Below are the code and all the weights of a small trained network. Each question names an input and a class and asks about switching units off, where a switched-off unit gives its printed mean instead of its output.

import numpy as np


def w(rows, s, z=0):
    codes = np.array(rows[::2]) - 128.0
    scale = np.full(codes.shape[1], s)
    scale[-1] = z or s
    return codes * scale


def f(y):
    return np.maximum(y, 0)


def log_softmax(a):
    a = a - a.max(-1, keepdims=True)
    return a - np.log(np.exp(a).sum(-1, keepdims=True))


def net(x, mask):
    res = np.array(x, float).reshape(1, 8) / 4 @ E
    y = f(res @ A[0][:, :-1].T + A[0][:, -1])
    res = res + np.where(mask, y, B[0][:, -1]) @ B[0][:, :-1]
    return log_softmax(res[-1] @ U[:, :-1].T + U[:, -1])


A, B = {}, {}
E = w([
[134,225,119,223,125,131],'x0',
[239,150,86,98,138,199],'x1',
[159,186,208,84,35,126],'x2',
[132,104,79,144,137,175],'x3',
[150,147,89,138,47,109],'x4',
[122,53,115,204,113,68],'x5',
[188,108,254,104,247,115],'x6',
[203,118,204,214,62,118],'x7',
],0.0075)
A[0] = w([
[98,105,113,129,139,159,42],'N0',
[137,163,153,103,98,115,111],'N1',
[77,82,135,157,21,111,91],'N2',
[140,75,198,186,253,81,178],'N3',
[187,128,117,104,128,154,133],'N4',
[93,115,131,130,112,92,80],'N5',
[122,107,97,113,182,129,234],'N6',
[71,75,118,117,100,75,201],'N7',
[154,196,185,79,66,124,154],'N8',
[139,162,167,58,91,88,80],'N9',
[144,140,155,94,100,124,254],'N10',
[231,105,88,105,156,165,118],'N11',
[47,103,76,85,149,119,78],'N12',
[159,216,100,219,102,132,93],'N13',
[131,114,100,104,150,126,75],'N14',
[181,190,119,172,115,126,200],'N15',
],0.015,0.0024)
B[0] = w([
[136,164,100,121,149,99,149],'N0',
[91,128,129,92,122,152,159],'N1',
[139,51,144,144,48,77,203],'N2',
[140,171,254,174,234,166,255],'N3',
[181,102,108,116,110,183,164],'N4',
[140,87,125,147,129,122,157],'N5',
[120,185,78,128,188,130,185],'N6',
[144,65,140,156,118,74,192],'N7',
[64,137,160,33,120,168,196],'N8',
[83,98,140,61,146,135,176],'N9',
[89,101,132,99,121,157,168],'N10',
[209,70,58,120,138,211,190],'N11',
[87,158,51,113,185,48,200],'N12',
[142,222,151,156,49,115,195],'N13',
[120,115,82,141,152,161,154],'N14',
[132,185,126,131,66,161,177],'N15',
],0.021,0.016)
U = w([
[37,92,140,2,110,178,130],'0',
[92,133,25,137,190,98,148],'1',
[146,231,111,151,36,177,164],'2',
[163,135,203,183,252,188,168],'3',
[238,93,65,105,164,232,144],'4',
[115,21,128,172,99,79,7],'5',
],0.0068,0.0018)

Each question gives the input, the list of numbers given to net, and the class t.
The units are the neurons (one row each of A and B). Each row of codes is followed by its name. A weight is (code - 128) times the scale printed after its matrix; where a second scale follows, it is the last column's (A, B and U).
mask holds one flag per neuron, in row order. A switched-off neuron (its flag False) gives its mean, the last column of its row in B, instead of its output. The means were averaged over made-up inputs and are rounded, as every weight is.
A unit's drop is (log p(t) with every unit on - log p(t) with that unit switched off) / (log p(t) with every unit on - log p(t) with every unit switched off).
The circuit of an input: a set's keep is (log p(t) with only the set's units on - log p(t) with every unit switched off) / (log p(t) with every unit on - log p(t) with every unit switched off). Starting from the 12 units with the biggest drops (on a tie, the unit counted first), units are removed one at a time, each time the one whose removal leaves the highest keep (on an exact tie, the one counted first), for as long as the keep stays at least 0.8.
circuit, biggest first: the units of the circuit, biggest drop first
top k neurons: the k neurons with the biggest drops, biggest first
drop when u is switched off: that unit's drop, to one decimal
input [-2,5,-3,3,-4,-4,3,3], class 4: circuit, biggest first -> N11
input [0,5,2,5,1,8,-4,-5], class 1: circuit, biggest first -> N3; N12
input [-2,-1,-5,-3,6,0,-6,-3], class 1: top 2 neurons -> N12; N0
input [-2,-4,-7,4,-3,-1,-8,2], class 1: top 3 neurons -> N12; N0; N6
input [-7,-8,1,1,-8,3,-5,-4], class 1: top 3 neurons -> N12; N6; N0
input [-1,5,6,4,-5,-2,0,-8], class 4: top 2 neurons -> N11; N4
input [8,-5,7,-5,2,-2,4,5], class 0: top 2 neurons -> N8; N9
input [-8,-7,3,-2,5,-1,-5,4], class 5: top 2 neurons -> N2; N7
input [4,5,-6,-8,-7,-8,-3,-5], class 1: top 2 neurons -> N3; N12
input [6,3,0,-4,-1,-8,1,1], class 2: top 2 neurons -> N13; N15
input [-5,4,-5,-7,4,-1,2,-4], class 4: drop when N11 is switched off -> 0.8
input [0,7,-4,7,-8,-3,4,0], class 4: drop when N4 is switched off -> 0.5
input [-1,-3,6,-6,-5,-4,7,-5], class 0: drop when N8 is switched off -> 1.3
input [-1,-1,7,5,5,1,-2,4], class 0: circuit, biggest first -> N8
input [3,-3,0,3,8,8,-8,6], class 5: top 3 neurons -> N2; N7; N5
